Below are the code and all the weights of a small trained network. Each question names an input and a class and asks about switching units off, where a switched-off unit gives its printed mean instead of its output.

import numpy as np


def w(rows, s, z=0):
    codes = np.array(rows[::2]) - 128.0
    scale = np.full(codes.shape[1], s)
    scale[-1] = z or s
    return codes * scale


def norm(h):
    return h / np.sqrt((h * h).mean(-1, keepdims=True) + 1e-5)


def f(y):
    return y / 2 * (1 + np.tanh(0.7978845608 * (y + 0.044715 * y**3)))


def log_softmax(a):
    a = a - a.max(-1, keepdims=True)
    return a - np.log(np.exp(a).sum(-1, keepdims=True))


def net(x, mask):
    res = np.array(x, float).reshape(1, 2) / 4 @ E
    u = 0
    for l in range(3):
        y = f(norm(res) @ A[l][:, :-1].T + A[l][:, -1])
        res = res + np.where(mask[u : u + 6], y, B[l][:, -1]) @ B[l][:, :-1]
        u += 6
    return log_softmax(norm(res)[-1] @ U[:, :-1].T + U[:, -1])


A, B = {}, {}
E = w([
[48,226,68,38,49,144,21,82,29,138],'x0',
[62,100,118,80,254,169,65,40,176,125],'x1',
],0.0089)
A[0] = w([
[50,153,190,118,155,162,171,167,125,169,3],'0.n1',
[146,67,183,146,134,123,175,106,146,151,124],'0.n2',
[92,24,149,146,188,1,182,209,108,78,183],'0.n3',
[83,144,150,83,228,190,82,180,143,138,90],'0.n4',
[180,150,130,99,146,134,139,114,153,115,55],'0.n5',
[120,90,113,144,110,79,104,116,174,110,31],'0.n6',
],0.007,0.0025)
B[0] = w([
[4,37,89,244,100,145,225,152,119,125,110],'0.n1',
[64,170,28,74,71,37,79,52,158,160,201],'0.n2',
[149,212,167,100,131,130,112,119,54,147,255],'0.n3',
[77,173,38,193,137,121,211,175,35,72,211],'0.n4',
[2,96,137,71,68,130,146,157,221,70,119],'0.n5',
[16,120,175,180,108,193,246,148,240,56,117],'0.n6',
],0.0061,0.0058)
A[1] = w([
[104,39,160,104,254,245,88,50,197,74,80],'1.n1',
[170,86,104,179,25,79,158,198,127,130,95],'1.n2',
[144,34,141,158,191,64,157,128,218,173,111],'1.n3',
[194,228,78,73,167,133,76,140,47,219,210],'1.n4',
[72,139,112,111,52,218,203,108,118,211,5],'1.n5',
[202,55,170,167,189,12,143,201,179,155,79],'1.n6',
],0.0071,0.0015)
B[1] = w([
[171,136,61,135,138,203,203,196,42,129,179],'1.n1',
[112,122,2,156,199,123,199,153,31,123,184],'1.n2',
[120,162,196,101,99,86,17,147,115,99,166],'1.n3',
[125,90,199,131,138,153,151,121,189,93,251],'1.n4',
[146,172,110,119,175,79,95,154,103,175,134],'1.n5',
[107,183,164,89,80,175,11,92,154,155,182],'1.n6',
],0.0097,0.011)
A[2] = w([
[116,211,159,119,113,135,103,170,158,123,106],'2.n1',
[105,109,103,88,108,201,107,112,91,181,251],'2.n2',
[85,3,107,171,161,135,166,172,126,123,31],'2.n3',
[132,59,158,156,133,120,215,84,178,112,107],'2.n4',
[122,156,188,105,120,113,43,110,102,181,54],'2.n5',
[78,111,106,105,170,121,161,103,136,121,115],'2.n6',
],0.011,0.0032)
B[2] = w([
[74,83,97,60,118,96,99,46,211,151,223],'2.n1',
[235,121,92,204,127,80,92,197,126,200,247],'2.n2',
[93,128,185,98,120,128,13,88,169,121,175],'2.n3',
[1,40,142,224,103,126,242,51,158,20,155],'2.n4',
[83,62,205,20,50,184,75,68,113,174,255],'2.n5',
[125,116,182,107,93,60,205,123,171,121,178],'2.n6',
],0.0084,0.007)
U = w([
[187,201,40,182,186,145,192,195,31,178,251],'0',
[135,158,215,70,68,146,1,104,170,193,104],'1',
[56,121,198,177,132,123,243,89,208,44,9],'2',
],0.0091,0.0021)

Each question gives the input, the list of numbers given to net, and the class t.
The units are the neurons (one row each of A and B). Each row of codes is followed by its name. A weight is (code - 128) times the scale printed after its matrix; where a second scale follows, it is the last column's (A, B and U).
mask holds one flag per neuron, layer by layer. A switched-off neuron (its flag False) gives its mean, the last column of its row in B, instead of its output. The means were averaged over made-up inputs and are rounded, as every weight is.
A unit's drop is (log p(t) with every unit on - log p(t) with that unit switched off) / (log p(t) with every unit on - log p(t) with every unit switched off).
The circuit of an input: a set's keep is (log p(t) with only the set's units on - log p(t) with every unit switched off) / (log p(t) with every unit on - log p(t) with every unit switched off). Starting from the 12 units with the biggest drops (on a tie, the unit counted first), units are removed one at a time, each time the one whose removal leaves the highest keep (on an exact tie, the one counted first), for as long as the keep stays at least 0.8.
units of the circuit, in order: the units of the circuit, biggest drop first
unit that matters most: the unit with the biggest drop
top k neurons: the k neurons with the biggest drops, biggest first
top k neurons in layer l: the k neurons of layer l with the biggest drops, biggest first
drop when u is switched off: that unit's drop, to one decimal
input [5,-7], class 0: unit that matters most -> 1.n2
input [1,2], class 2: top 2 neurons -> (1.n6, 0.n4)
input [-7,6], class 1: top 3 neurons -> (1.n3, 1.n6, 1.n2)
input [2,-3], class 2: top 2 neurons -> (1.n4, 1.n6)
input [8,8], class 0: top 2 neurons -> (1.n6, 0.n3)
input [-6,-5], class 1: top 2 neurons -> (1.n6, 0.n4)
input [0,-3], class 2: top 2 neurons -> (1.n4, 1.n1)
input [-1,3], class 2: top 2 neurons -> (0.n4, 1.n6)
input [3,1], class 2: top 2 neurons in layer 1 -> (1.n4, 1.n6)
input [-5,-4], class 1: top 3 neurons -> (1.n6, 0.n4, 1.n1)
input [0,2], class 2: top 3 neurons -> (0.n4, 1.n6, 1.n1)
input [-3,2], class 2: top 2 neurons -> (0.n3, 0.n2)
input [-2,6], class 0: top 2 neurons -> (1.n1, 1.n4)
input [-7,-4], class 1: units of the circuit, in order -> (1.n6)
input [1,4], class 0: top 2 neurons in layer 1 -> (1.n4, 1.n1)
input [-1,8], class 0: drop when 1.n1 is switched off -> 0.8
input [2,2], class 2: drop when 1.n6 is switched off -> 0.5
input [1,-5], class 0: drop when 1.n2 is switched off -> 0.1
